In the rows, 128 means zero.
Each row is followed by its class number.
[ 62  48 136 119 119 144  61 116 112 119 153 151 103 137 116 129 120 117
 137 105 121 168 151 123 145 131  99 105 164 128 142 163 136  99 121 100
 106 142 150  66 134 126  99 150]	10
[122 122 143 145 181  96 147  86 106 139   4 103 121  88  90 142 114 145
 130 164  79 134  83 112 119 142 169 162 132 136 105 110 119 169 110  97
 103  96  80 145 188 116 133 115]	6
[119 101 129 121 117 143  38 117 100 103 140 109 141 162 146 142 153 119
 136 151  74 185  98 139 123 144 122 116 131 111 151 116 104 128  91  99
 131 124 146 153 110 108 124 137]	8
[163 135 123 114 142 140  96 103 134 123 131  92  78 131 169 146 140 105
 127 127 100 149  70 137 122 125 170 168 132 136 142 115 124 137 128 142
 147 150 110 169  94 124 113  85]	7
[153 126 150 131 154 100 103 135 115 142  83 134 107 124 115 160 153 160
 140 131 123  93 121 161  78 116 138 103  93 126  96 128 154 121 157  77
 126 153 146 162  79 129 135 153]	12
[140 112 136 137 166 122 106  78  86 124  92  86  93 133 116 116 179 159
 145 121 124 183 114 123 158 123 112 141 129 113 118 133 139 155  98  72
 116  68 154 107 129 157 143  97]	6
[186 134  79 119 148  91 154 177 170  92 101 173 107  72 175 119 105 134
 107 172 126 123 125 139 124 113  78 128 130 131 124 108 137 130 123 105
 150  95 154 107 143 121 133 128]	7
[140  80 142 137 122 148 128 105  92 186 157 140 155  74 129 141 192 174
 115  84 139 159 105 146 133 143 128  63 139 132 164  97 131  96 108 155
 121 120 144  41  87 170 171 102]	2
[130 107  92 107  98 142 173 116  87 155 169 133  74 141 134  91 145 100
 113 109 139 185 100 100 135 142 111 133 106 123 110 117 133 115 140 166
 154 115 138  52 129 143 127  83]	0
[124 100 105 105 142 141 100 152 126 155 154 122 126 154 123 134 113  76
 135 132 106 123  98 153 134 118 123 107 146 125 130 136 113 108  70 156
 116 136 174  99 148  80 127 163]	10
[127 100 129  81  95 148  74 120 158 124 109 167 132 167  48 134 108 106
 104 122 125 185 107 147 113 125 124 132 113 145 110 163 138 115 141 126
 123 133 153 200 157  72 100 160]	3
[119  98 160 117 147 117  65  55 126  95 151  95 159 126 188 164 160 117
 136 107 110 108 123 118 126 141 149  61 128 158 147 155 122 154 105 172
 136 124 149 101  73 136 143 136]	2
[ 84 124  73 127 122 128 164 141 145 129 162 123 110 173 104  85 121 121
 150 158 129 201 134 135 171 101  99 173 129 105 115 102 115  99 138 140
 118  88  94  50 198 139 107 123]	0
[126 102  93 120 131 110 126 132 119 117 112 154 106 169 140 119 123 155
 179 106 120 131 143 111 123 154 129 119 162 121 115 132 152 135 137  82
 106  93 116 144 163 136 133 111]	12
[163 148 112 136 144 129 139 117  85 133 146  54 128 170 110 162 152 124
 143 138  88 138  99 125 135 152 153 159  88 104  98  90 138 167 125 135
 126 125 145 136 149  93 141  96]	4
[103  82 120 139 149 153 140  96 111 158 126 103 118 136 106 130 158 123
 114 124  76 109 125  88 140 150 151  46 110 107 136  91 111 123  90 103
  80 143 140  88 141 108  95 188]	2
[102 105 119 133 175 117 127  95  92 107 103  67 109  98 106 139 124 136
 153 138 115 113 102  96 124 139 172 127 120 128 134 130 127 146 128  94
 138  83 121 115 128 127 135 108]	6
[128 119 129 145 147 151  81 105 128 165 151 112 131 128  80 205 149 116
 138 137  97 102 118 114 139 120 126  77 123 137  94 125 141  96 133 129
 116 154 152 130 104 118 147 149]	2
[119 140 114 121 122 153 152 105  91 129 102 139  88 107 103 118 111 165
 117 130 104 124 142  77 151 140 103 122 157 127 119 125 106 110 124 101
 134 118 117 128 145 156 129  97]	1
[130 110 103 126  96 126  99 122  90 129 115 145 129 132 105 102 115  97
 107 116 117 181 140  85 113 170 150 169 127 138 104 124 173 135 131 176
 117 143  97  81 143  87 128 150]	8
[134 111 118 156 126 148  71  95 106 101  92  89  97 179 128 192  63  83
 118 162  82 130  99 140 132 161 142 151 136 128 123 117 113 133 109 108
 116 130 142 140 145  67 103 127]	3
[ 75 131 146 142 125 141  57 126 107 144 128 119 205 163 125 169 137 145
 156 140 163 115 114 138 142 163 149  70 160 159 102 168 127 127 129 155
 126  93 164  55 126 124 141 107]	11
[133 124 121 137 129 133 105 102 116 165  98  70  93  95 102 118 146 194
 161 154 136 115 125 107 131 146 128  74 109 112 102 147 116 137 108  90
 143  65 143  92 132 104 119  89]	6
[126 145 186 130 131 133 104 140 130 160  98  98 145 104 134 164 157 124
 149  95 140 162 129 123 126 139 126 155 156 148  89 180 119 147 111 117
 146 117 122 125  91 138 135  85]	12
[135 110 105 109 106 128  88 137 178  89 164 169 165 108 147 123 149 172
 122 155 152 185 120 107 139 142 102 141 152 138 106 140 118 114 140 111
 144 106 124 113 161 149 164  97]	4
[143 131 125 116 125 141 104 157 106 140 130 139 105 133  61 106 144 173
 129 142  93 117 168 141  99 122 104 116 125 104 116 105 160 104 171  74
 109 184 137 136 126 123 118 169]	5
[108 121 136  98 118 157  47  57 127 121 101 164 111 183 130 158  93 194
 166 157 114 111 105 117 108 128 160  84 144 153  93 147 135 108 156 133
 114 138 105 144 106 121 126  99]	11
[135 112 107  86 167 120  72 155 109 139  85 105 119 122 134  93 201 132
 116  88 133 113 128 117 127 151 123 112 127 132 126 103 125 103 108  98
 128 121 147 106  86 147 126 118]	8
[166 135 134 128 142 121 130  92 141 123 105  61 147 147 160 188 159 134
 114 143 114 130 108 101  81 153 166  75 107 113 131 115 128 159  86 138
  76  85 109  77 129 126 122  98]	12
[177 118 126  89 129 142  70 105  85  80 154 110 155 171 108 105 143 132
 129 140 115 113 122 131 119 119 107 141 149 125 107 133 133 109 113 113
 125 133 138 171 151 156 100 153]	3
[121 124 131 102  96 126 123  93 180 111 127 114 116 113 109 133 109 150
 114 150 121 155  86 109 143 111 156  91 129 133 150 133  77 124 104 124
 143  83 115 130 161  96  83 127]	1
[113 134 156 147 122 133 123  54 136 143 115 150  77 117 149 164  80 153
 110 163 115 173 109  99 132 149 101 125  96 147 130 151 134 135 109 149
 114 110 129 123 136 126 136 104]	9
[139 165 131 117 134 115  97 123 130 115 107 112  86 134 155 134 150 182
 155 146  99 100 144 121 111 129 120 136 145 123 119 130 150 126 152  82
 130 145 114 185 131 133 137 116]	10
[133 143 140  69 141 128  99 105 104  73 129 117 112 126 120 150 119 165
 118 137 115  78 120 110 122 138 156 136 119 132 118 148 146 108 143  79
 126 151  94 189 130 118 143 150]	4
[129 127 134 116 120 128  76 109 145 108 129  67 105 119 142 171 124  90
  84 147  69 180  86 141 166 146 137 132 109 115 187 133 124 152 117 138
 156 157 132 208 131  71 140 140]	8
[121 153 108 172 131 127 152 167 181 147 105  90 120 173 107 185 110 142
 158 144 107 151 122 134 146 131 106 135 159 119 115  93 139 136 127 127
 110  59 148 135 187  96 134  98]	1
[109 114 172 150 118 131  99  86  93 117  97 157 166 112  92 140 109 204
 167 134 128 117 131 131 198 124 120  82 132 131 136 161 130 130 123 115
 125  99 124 162 128 115 140 130]	6
[127  49 115 129 192 134 153 174 137 107  93 119 164  78 105 147 153 200
 121 143 136 116 107 113 195 133 115 117 138 126  98  81  97  89 165 146
 137 157 163  79 140 149 176  81]	5
[142 150 130 114 127 116  98 105 173 137  85  99 112 152 144 156 123 152
  94 126 131 143  98 160 154 121 154 124 149 149 152 139 131 123 142 129
 124  98 106 139 160 118 108  81]	7
[122 119  83 130 138 120  89 202 136 108 160 102 181 169 113 155 113 104
 127 144 120 119  87 137 132 138 131 141 139 151 108 115 129 110 163 155
 150 126 167 158 176  97 125 130]	9
[112 126 117 136 193 127  83 129 130 141  69 113  91  61 131 173 158 158
 134 166 124  93 128 133 112 126 128  94 103 142  96 132 144  84 161 144
 123 132 144 106  86 124 154 109]	7
[ 65 122 145 171 129 117 103 133 132 153 138 141 146 130 158 131 153 149
 182 131 151 105 141 147 131 119 144  94 160 132 130 151 147 104 150 150
 101 105  84  92 160 137 155 148]	9
[133  49 106 123 101 115  80 146 111 144 160 112  81 150 108  91  80 102
  99  80 140 124 128 132 143 136 130 155 123 147 114 131 169 120 161 153
 161 185 138 106 142  76  96 194]	9
[143 125  91  93 118 131 121 128 100 145 163 113 118  97  99 148 110 132
 137 129  98 152 129  82  80 170 122 126 106 133 103 110 136 111 134 133
 166 116 153 133 109 131 142 108]	12
[107 158 154 111 152 128 144 139  75 103 120 111 179 130  88 175 126  76
 114 133 122  77 144 135  60 118 148  67 128 131 124 122 152 119 138 131
 106 115 153 139 107 124 122 152]	11
[100 127 120 112 128 152 134 192 159 120 119 160 135 163 142 158 114 146
 169 101 151  60 111 133 162 124 137  88 165 142 105 129 115  84 151 141
 137 116 149 127 107 114 104 104]	1
[137 151 146 133 141 127 129  96 152 105 132  87 118  82 112 122 149 128
  87 137 136 152 148 107 208 124 125 157 132 124 152 159 110 157 143 134
 135 180 105 110 134 147 130 104]	5
[142 149 133 117  95 164  78 113 116 120  71 102 163 136 106 155 131 182
  94 149 123  90 149 115 130 154 149  65 118 130 106 136 106 103 148 132
 121 126 116  96 129  80 118 110]	3
[144 136 150 152 136 136 154 126 140 164 136 135  96 125 102 178 141  95
 145 138 174 104 108 122 112 102 121 119 131 119  67 122 174 108 141 130
 113 144 136 169 115 145 125 131]	11
[170 123 146 118 114 143  93 122 134 119 103  60 120  98 110 116 111 219
  75 133 139 133 151 156 165 143 117 127 141 113 153 128 114 124 132  78
 169 115 119  57 110 125 132  88]	6
[140 103 143 140  99 144  77  82 112 138 113 123 176 106 112 118 143 116
 106 135 153 153 102  91 107 165 164 102 178 142 117 153  87 133  74 114
 123  78 102  60 142 143 134  89]	6
[108 146 146 162 114 132 143  89 135 128 120 159 112 142 146 131 107 154
 123 146 114 175  92  98 101 131 105 123 103 156 174 123 111 137 123  96
 129  95 120 175  99 154 143  87]	0
[145 112 148 149 133 104 123  97 117 156 152 109 122 114 143 138 153 167
 143 118 140 151 102 115 137 135 113  97 128 145 127  94 136 104 129 142
 138  56 163  81 142 159 134  78]	9
[100  96 128 141 143 143 125 108 121 160 117  75 123 200 146 194 108 100
 129 127 102 158  92 121 136 129 134 128 143 134  97 147 141 153 113 140
 120  84 146  70 167 119 128  95]	7
[138 128 117 129 112 118 148 118  97 142 124 103 108 148 124 142  56  81
 104 142  96 142  90 117  94 149 154 158 109 149 108 131 145 155 117 195
 130 127 126 119 180  61 104 139]	9
[129 127 135 117 120 129 166 150 113 157 144  94  94 165 134 101 129 145
 146  86 129 107 128 122 153 121 132 112 146 118 139 155 155 155 132 100
 123  97 110  91 180 110 104 120]	9
[110 136 138 138 122 149 131 141 139 145 151  78  95 166 158 113 148 163
 136 137 136 140  90 142 104 136 154  98 116 115 159 134 109 118 101  96
 125 106 181 145 121  98  99 117]	10
[153 111 151 156 121 128 113 106 117 130  95 110 124 109 181 106 143 123
  70 151 129 130 117  82  22 155 127 105 132 147 117 133 126 153  95 131
  90 129 104  86 141 147  97 126]	9
[158 125 127 111 117 116 105 127  90 100 133 110  96 109 131 132 138 169
 144 101 141 149 167 144 155 146 121 146 139 121 135 154 190 142 148 122
 143  98 116  72 119 113 154 104]	7
[ 68  97 152 138 169 138 103 109  81 149  63 158 109  99 130  97 158 127
 130  99 125 161 104 101 180 161 122 132  86 149 146 182 134 164  96 140
 107 167 143 144  84 122 123 136]	8
[119 161 116 119 148 147 115 110  94 159 137 100 109  83 172 131 157 169
 111 140 117 123 101 115 143 151 122 123  68 134 163 138 125 150 116 172
 132 171 109  98  85 157 143 101]	9
[117  92 118 130 139 128 100 146 151 165 128 113 122 136 109 108 148 162
 129 100 153 131 107 119 122 119 141  79 127 156 127 107 143  76 146 157
 106  88 149  86 144 107 100 121]	9
[ 72 119 147 102 136 156 113 151 143 123 129 123 158 148 141 145 133 153
 139 128 161  95 122 130 148 112 127  52 142 136 113 157 134  99 135 142
 118 120 157 123 119 120 103 148]	11
[161  67  83 113 143 125 102 151 139 124 153 120 108 123  96 124 108 161
 129  89 146 102 158 122 115 178  99 113 140 144 129  98 155 105 133 110
 141 121 170  95 105 127 133 114]	2
[138 124  98 126 101 159  98 166  89 141 192 164 199 114 108  76 134 205
 151 141 104 108 136 121 111 162 116  96 154 129 147 109 131 102 148 126
 132 143 120 110 151 142 145 120]	4
[113 125 146 132 158 134 113 132 136 142  71 131 100 111 154 159 157 132
 126 137 113 144 120 157 203 109  81 100  96 115  98 106 114 135 120 134
 146 165 195 188  84  99 141 152]	11
[149 113 138 144  93 150  92  65 119 153 146 138  65 149 162 147 116 132
 156 159 141 101 136 138 117 146 129  87 160  97  90 133 113 129 121  90
 154 141 119  95 101 138 157 100]	11
[ 72  33 152 130 141 136 128 116 129 181  93 188 132 113 113 169 129 128
 147  82 153 134 127 129 125 141 133  81 136 149  93 138 157  95 152 179
 116 115 137  65 113 134 163 107]	7
[115 160 156 138 153 140 140  77 125 101  88 115 101 118 125 158 114  89
 108 146 131 104 165  80 130 123 134 141 150 134  97 164 114 130 123 136
  95 158  94 147 120 138 147 108]	5
[140 137  87  96  90 136 136 120 144  99 147 130 131 204 193 144 100  68
 111 128 132 171  76 115 149 136 169 129 157 129 111 166  86 146  94 140
 136 101 132 123 165  98 102  98]	12
[122  99  97 107 115 142 142 137 150 157 169 134 117 171 121 129  84  79
 104 105 128 126 121 103 151 134 133 157 157 135 106 118 121 100 128 148
 164 154 151 111 152 121 160 131]	10
[105 152 131 128 110 130 147 141 158 158 100 154 126 140  98  94 147  94
 124 131 115 140 127  95  84 134 121 125  92 142 115 133 121 153 142 138
 114 153  91 176 129 117  89 135]	0
[115  92 130 102 101 103  81  98  99 105 117 149 127 102 131 133  98 182
 126 135 111 133  98 132 117 124 169 105 115 143 141 139 116 108 154  91
 155 146 103 144 117 117 105 162]	12
[152  88 166 148 145 128 106 120 178 133 114 121 141 140  52 120 119 144
 131 128 144 107 128 132 130 128 131  98 111 131 115 142 144 141 139 110
 130 123 165 171 118 103 108 139]	6
[158 185 163 140 126 113 121  84 137 149 135 146 102 124 154 132 148  80
 137 139 101 127 145 135 106 110 111 117 109 128 126 143 148 162 114 128
 136 128 136 157  93 142 109 141]	7
[105  89 135 113 164 119 134 201 155 134  40 109 150 112 140 162 124 166
 127 110 127  73 106 131 127 104 144 119 133 151  97 125 137 125 154 112
 127 136 103 130 132  99 103 136]	7
[110 173 229 134 175 106 141  83 124 125 101  95 108 106 130 157 160 184
 136 155  92 127  96 159 131  88 153 131 111 133 146 144 143 134 170  89
 124 122 101 133 133 167 109 116]	9
[132 144 170 155 155 148 139 134 116 145  80 111 125 121 146 157 188 113
  97 114 141 142 135 146 114 149 129 117 112 121  91 117 117 123 124 133
 108 131 170 112  86 115 155  79]	4
[114 142 169 104 138 145 117 125 107 151  56 153 157  89 129 121 162 172
 144 139  84  92 155 140  73 131 121  72 105 130 110 119 141 122 149 156
 101 143 114  98 104 125  96 142]	3
[169 113  87 103 101 129  99 152 173 101 134 114 175 171  96 169 136 130
 113 147 119 137 107 108  95 171 149 111 133 128 111  98 139 138 167 103
 135  85 139  72 179 109 118  91]	3
[146 145  96 117 156 103  75 111 121 101  84  70  99  94 129 127 126 139
  60 161  98 138 111 154 176  95 122 138 113 134 161 112 101 104 117  93
 147 134 138 187 143 106 118 168]	7
[127 127 115 120 160 144  61 141 159 157  76 111 154 118 155 151 178 146
 108 142 146 106  90 142 155 146 136 114 105 143 117 159 105 148 103 165
 105 175 109 102 105 137 107 103]	7
[ 91  97 138  87 150 104 106 164 129  91 143  78 124 141 155 150  98  89
 161 106 113  95 123 139 139  86 124 144 151 149  88 136 153 100 155 151
 170 114 150 158 135 108  58 165]	7
[129  90 148 122 159 123 131 144 108 137 129  82 158 131 129 127 142 126
  96 135 127 118 111 153 100 117 145 144 123 122 115 116 124 122 107 150
 123 142 109  73 147 131 165 176]	9
[167 128 106 129 144 123 126 103 153 129 120 111  95  99 141 163 136 113
  94 115 141 178 112 130 172 160 115 160 138 135 154 155 132 180  83 114
 117 122 117  53 129 135 154  83]	2
[163  77 130 107 164 138  42 166 154 142  95  91 141 145 117 179 124 139
 115 130 108  73  82 123  98 165 148 106 129 152  82 121 126  99 124 122
 127 182 162 160  96 100 117 152]	12
[113 136 131 107 146 142 104 157  93 116 147  70 170 114 117 206 114 176
 122 167  95 106  79 140 156 135 150 107 110 136 124 103 123  79 145 168
 156 149 179 148 118  89 177 147]	5
[ 93 170 123 118 144 141  72 123 189 141  59 142 105 162 187 190 104 131
 178 135 125  87 133 164 163  83 100 105 146 150 103 158 120 103 139 144
 119 104 121 151 105 102 118  99]	3
[156 144 134 111  95 153 100  75 131 127 148 149  62 156  69 143  54 128
 128 139 130 116 144 112 177 118 116 120 133 116 103 161 145  98 114  79
 146 113 138 156 121  87 126 149]	6
[116 136 163  93 149 126 143 148 115 114 135 106 156 129 147 183 149 159
 145 116 125 120 113  98 105 126 143 122 153 143 104 118 156  94 128 121
 125  80 147  66 121 146 151 104]	10
[139  91 116 133 170 141 133 122 114 151 110  85 112 126 179 143 161 177
 122 142  89 104  92 119 137 156 158 113 129 108 146  94 120 154 124  82
 132 130 105   4 121 166 153  94]	7
[118 140 132 136 108 107 150  85 128 104 142 167 141 170 136 136 108  96
 111 140 142 133 139 126 107 115 135 140 115 129 120 137 130 136 139 153
 120 147 125 138 138 150 120 122]	10
[163 141 119 106 100 144  78 123 162 127 119 112 144 112 159 182 148 118
  90 184  89 124  66 114 134 163 141  69 131 125 150 129  83 137  97 128
 118 131  79  48 145 100 136  98]	0
[134 125 118  92 139 147  93 108 154 133 120  55  91 137 106 185 137 114
 107 137 100 181  76 123 161 132 139 127 156 124 155 158 115 146 101 120
  95 121 119 140 182  97 123  81]	5
